Here is a tiny trained network, its code and every weight. The questions are about switching its units off for an input and a target symbol, where a switched-off unit gives its printed mean instead of its output.

import numpy as np


def w(rows, s, z=0):
    codes = np.array(rows[::2]) - 128.0
    scale = np.full(codes.shape[1], s)
    scale[-1] = z or s
    return codes * scale


def f(y):
    return np.maximum(y, 0)


def softmax(a):
    e = np.exp(a - a.max(-1, keepdims=True))
    return e / e.sum(-1, keepdims=True)


def log_softmax(a):
    a = a - a.max(-1, keepdims=True)
    return a - np.log(np.exp(a).sum(-1, keepdims=True))


def net(x, mask):
    ids = ['αβγεζηλμξτφψ'.index(c) for c in x.split()]
    T = len(ids)
    res = E[ids] + P[:T]
    u = 0
    for l in range(3):
        q, k, v = (res @ M[l].T for M in (Q, K, V))
        z = softmax(np.where(np.tri(T) > 0, q @ k.T / 3**0.5, -1e9)) @ v
        res = res + np.where(mask[u], z, O[l][:, -1]) @ O[l][:, :-1]
        u += 1
        y = f(res @ A[l][:, :-1].T + A[l][:, -1])
        res = res + np.where(mask[u : u + 8], y, B[l][:, -1]) @ B[l][:, :-1]
        u += 8
    return log_softmax(res[-1] @ U[:, :-1].T + U[:, -1])


Q, K, V, O, A, B = {}, {}, {}, {}, {}, {}
E = w([
[62,179,129],'α',
[167,147,34],'β',
[166,71,156],'γ',
[245,153,184],'ε',
[47,112,153],'ζ',
[228,190,185],'η',
[153,51,163],'λ',
[198,254,183],'μ',
[173,143,21],'ξ',
[69,137,130],'τ',
[123,5,121],'φ',
[47,99,42],'ψ',
],0.014)
P = w([
[92,111,254],'0',
[143,188,123],'1',
[145,170,121],'2',
[143,162,119],'3',
[139,163,114],'4',
[136,155,113],'5',
[140,152,109],'6',
[145,159,110],'7',
[140,151,103],'8',
[139,147,98],'9',
[145,151,99],'10',
[145,144,87],'11',
],0.011)
Q[0] = w([
[59,2,148],'L0H1',
[174,113,61],'L0H1',
[85,15,38],'L0H1',
],0.0096)
K[0] = w([
[132,13,48],'L0H1',
[3,2,238],'L0H1',
[50,23,89],'L0H1',
],0.0085)
V[0] = w([
[69,181,96],'L0H1',
[191,172,32],'L0H1',
[255,124,12],'L0H1',
],0.0092)
O[0] = w([
[100,137,124,72],'L0H1',
[105,162,254,107],'L0H1',
[99,100,241,9],'L0H1',
],0.009,0.0015)
A[0] = w([
[144,35,200,104],'L0N1',
[142,112,198,128],'L0N2',
[159,174,156,117],'L0N3',
[63,92,143,254],'L0N4',
[166,66,129,103],'L0N5',
[66,71,167,138],'L0N6',
[95,184,175,65],'L0N7',
[142,92,5,62],'L0N8',
],0.011,0.0053)
B[0] = w([
[162,162,79,161],'L0N1',
[125,75,149,187],'L0N2',
[98,47,31,198],'L0N3',
[152,254,185,171],'L0N4',
[147,74,123,155],'L0N5',
[161,149,55,149],'L0N6',
[172,69,70,189],'L0N7',
[37,131,176,254],'L0N8',
],0.0074,0.0095)
Q[1] = w([
[147,201,185],'L1H1',
[2,228,60],'L1H1',
[115,194,245],'L1H1',
],0.0093)
K[1] = w([
[105,163,169],'L1H1',
[189,209,165],'L1H1',
[130,142,254],'L1H1',
],0.01)
V[1] = w([
[146,191,37],'L1H1',
[254,225,52],'L1H1',
[157,206,149],'L1H1',
],0.006)
O[1] = w([
[114,164,141,254],'L1H1',
[205,254,92,99],'L1H1',
[148,201,124,68],'L1H1',
],0.0094,0.0032)
A[1] = w([
[206,130,88,99],'L1N1',
[233,84,86,245],'L1N2',
[114,70,186,33],'L1N3',
[140,73,18,254],'L1N4',
[93,163,39,223],'L1N5',
[201,48,254,131],'L1N6',
[86,173,179,180],'L1N7',
[87,102,139,96],'L1N8',
],0.0081,0.0056)
B[1] = w([
[219,152,81,167],'L1N1',
[151,109,174,231],'L1N2',
[156,164,2,175],'L1N3',
[93,103,235,254],'L1N4',
[83,225,170,246],'L1N5',
[35,161,115,222],'L1N6',
[136,191,151,168],'L1N7',
[167,25,28,164],'L1N8',
],0.0069,0.0086)
Q[2] = w([
[130,59,150],'L2H1',
[9,124,110],'L2H1',
[216,3,107],'L2H1',
],0.013)
K[2] = w([
[112,44,38],'L2H1',
[33,117,180],'L2H1',
[127,120,3],'L2H1',
],0.014)
V[2] = w([
[49,2,80],'L2H1',
[80,156,119],'L2H1',
[28,201,80],'L2H1',
],0.0087)
O[2] = w([
[209,210,149,161],'L2H1',
[127,155,120,182],'L2H1',
[101,248,95,250],'L2H1',
],0.011,0.014)
A[2] = w([
[190,223,128,61],'L2N1',
[154,59,57,2],'L2N2',
[84,220,124,98],'L2N3',
[137,144,225,237],'L2N4',
[254,141,109,39],'L2N5',
[66,122,180,52],'L2N6',
[149,138,152,32],'L2N7',
[227,78,181,161],'L2N8',
],0.011,0.009)
B[2] = w([
[86,86,77,253],'L2N1',
[189,200,76,141],'L2N2',
[177,58,178,251],'L2N3',
[44,255,120,177],'L2N4',
[154,67,96,197],'L2N5',
[224,201,123,153],'L2N6',
[191,10,146,143],'L2N7',
[162,134,216,173],'L2N8',
],0.0086,0.037)
U = w([
[30,206,161,234],'α',
[43,85,215,248],'β',
[139,170,188,150],'γ',
[132,4,178,53],'ε',
[167,94,2,3],'ζ',
[129,3,84,169],'η',
[163,115,147,94],'λ',
[45,65,29,94],'μ',
[90,55,196,118],'ξ',
[143,168,43,176],'τ',
[206,71,86,20],'φ',
[146,149,50,166],'ψ',
],0.0088,0.0048)

Each question gives the input, a string of symbols that net reads in full, and the target symbol t.
The units are the heads (3 rows each of Q, K, V and O) and the neurons (one row each of A and B). Each row of codes is followed by its name. A weight is (code - 128) times the scale printed after its matrix; where a second scale follows, it is the last column's (O, A, B and U).
mask holds one flag per unit, layer by layer, with each layer's heads first. A switched-off unit (its flag False) gives its mean, the last column of its rows in O or B, instead of its output. The means were averaged over made-up inputs and are rounded, as every weight is.
A unit's drop is (log p(t) with every unit on - log p(t) with that unit switched off) / (log p(t) with every unit on - log p(t) with every unit switched off).
The circuit of an input: a set's keep is (log p(t) with only the set's units on - log p(t) with every unit switched off) / (log p(t) with every unit on - log p(t) with every unit switched off). Starting from the 12 units with the biggest drops (on a tie, the unit counted first), units are removed one at a time, each time the one whose removal leaves the highest keep (on an exact tie, the one counted first), for as long as the keep stays at least 0.8.
circuit, biggest first: the units of the circuit, biggest drop first
most important unit: the unit with the biggest drop
k most important neurons: the k neurons with the biggest drops, biggest first
top k neurons in layer l: the k neurons of layer l with the biggest drops, biggest first
input α β μ α γ γ ψ α η ξ ε γ, target α: most important unit	L0H1
input μ α μ λ φ ζ μ η, target μ: circuit, biggest first	[L2H1, L2N3]
input η φ γ ε φ μ λ μ τ γ ξ, target α: circuit, biggest first	[L2N5, L0N8]
input φ β τ ε γ β ε μ ζ τ γ η, target φ: 2 most important neurons	[L0N8, L2N5]
input τ η γ α ξ μ μ γ μ ψ γ, target τ: circuit, biggest first	[L0H1, L0N8, L2H1]
input φ μ φ, target φ: circuit, biggest first	[L1H1, L2H1]
input ζ φ μ ξ γ, target ζ: 4 most important neurons	[L0N8, L2N1, L2N5, L1N8]
input φ μ ζ γ λ λ η φ φ φ, target φ: 3 most important neurons	[L0N8, L2N5, L2N8]
input β φ η τ γ, target β: top 3 neurons in layer 2	[L2N3, L2N5, L2N1]
input τ φ μ φ τ φ, target τ: circuit, biggest first	[L0H1, L2H1, L0N8]
input β μ ε α γ μ φ μ, target β: circuit, biggest first	[L2H1, L0H1]
input ε λ ε α φ ζ φ ζ φ, target ε: 2 most important neurons	[L0N8, L0N4]
input ε φ μ α μ β η ξ γ μ μ η, target ε: circuit, biggest first	[L2H1, L0H1, L1N5]
input τ η τ ψ ε λ, target τ: most important unit	L0H1
input ζ γ β φ β μ β ε μ, target ζ: 4 most important neurons	[L0N8, L2N1, L0N7, L0N3]
input α μ λ β β μ, target α: circuit, biggest first	[L0H1, L2N4]
input γ μ φ μ ζ τ τ λ ξ τ μ φ, target γ: 3 most important neurons	[L0N8, L2N4, L2N8]
input ψ α τ φ ψ γ, target τ: 4 most important neurons	[L0N8, L2N4, L2N1, L0N4]
input ξ τ η ζ α ζ γ φ γ μ μ ε, target β: circuit, biggest first	[L2H1, L0H1, L1N6]
input ε ψ μ β, target α: circuit, biggest first	[L2N5, L1N5]
input β γ φ φ, target β: 3 most important neurons	[L2N3, L0N8, L2N5]
input μ μ μ β μ η μ ψ ε μ τ, target α: most important unit	L0N3
input τ β ψ η γ γ λ, target τ: 3 most important neurons	[L0N8, L2N1, L2N4]
input φ ζ λ, target φ: circuit, biggest first	[L1H1, L2H1, L2N5]
input α α φ η, target α: 2 most important neurons	[L2N5, L0N2]
input γ α β η, target γ: top 2 neurons in layer 0	[L0N8, L0N3]
input ζ μ ξ ε μ η, target ζ: most important unit	L1H1
input ζ τ ψ λ μ ε, target ζ: top 4 neurons in layer 2	[L2N1, L2N5, L2N3, L2N8]
input ζ ζ φ, target ζ: 4 most important neurons	[L0N8, L2N1, L1N8, L2N5]
input μ ψ μ, target μ: circuit, biggest first	[L2H1, L1H1, L0H1]
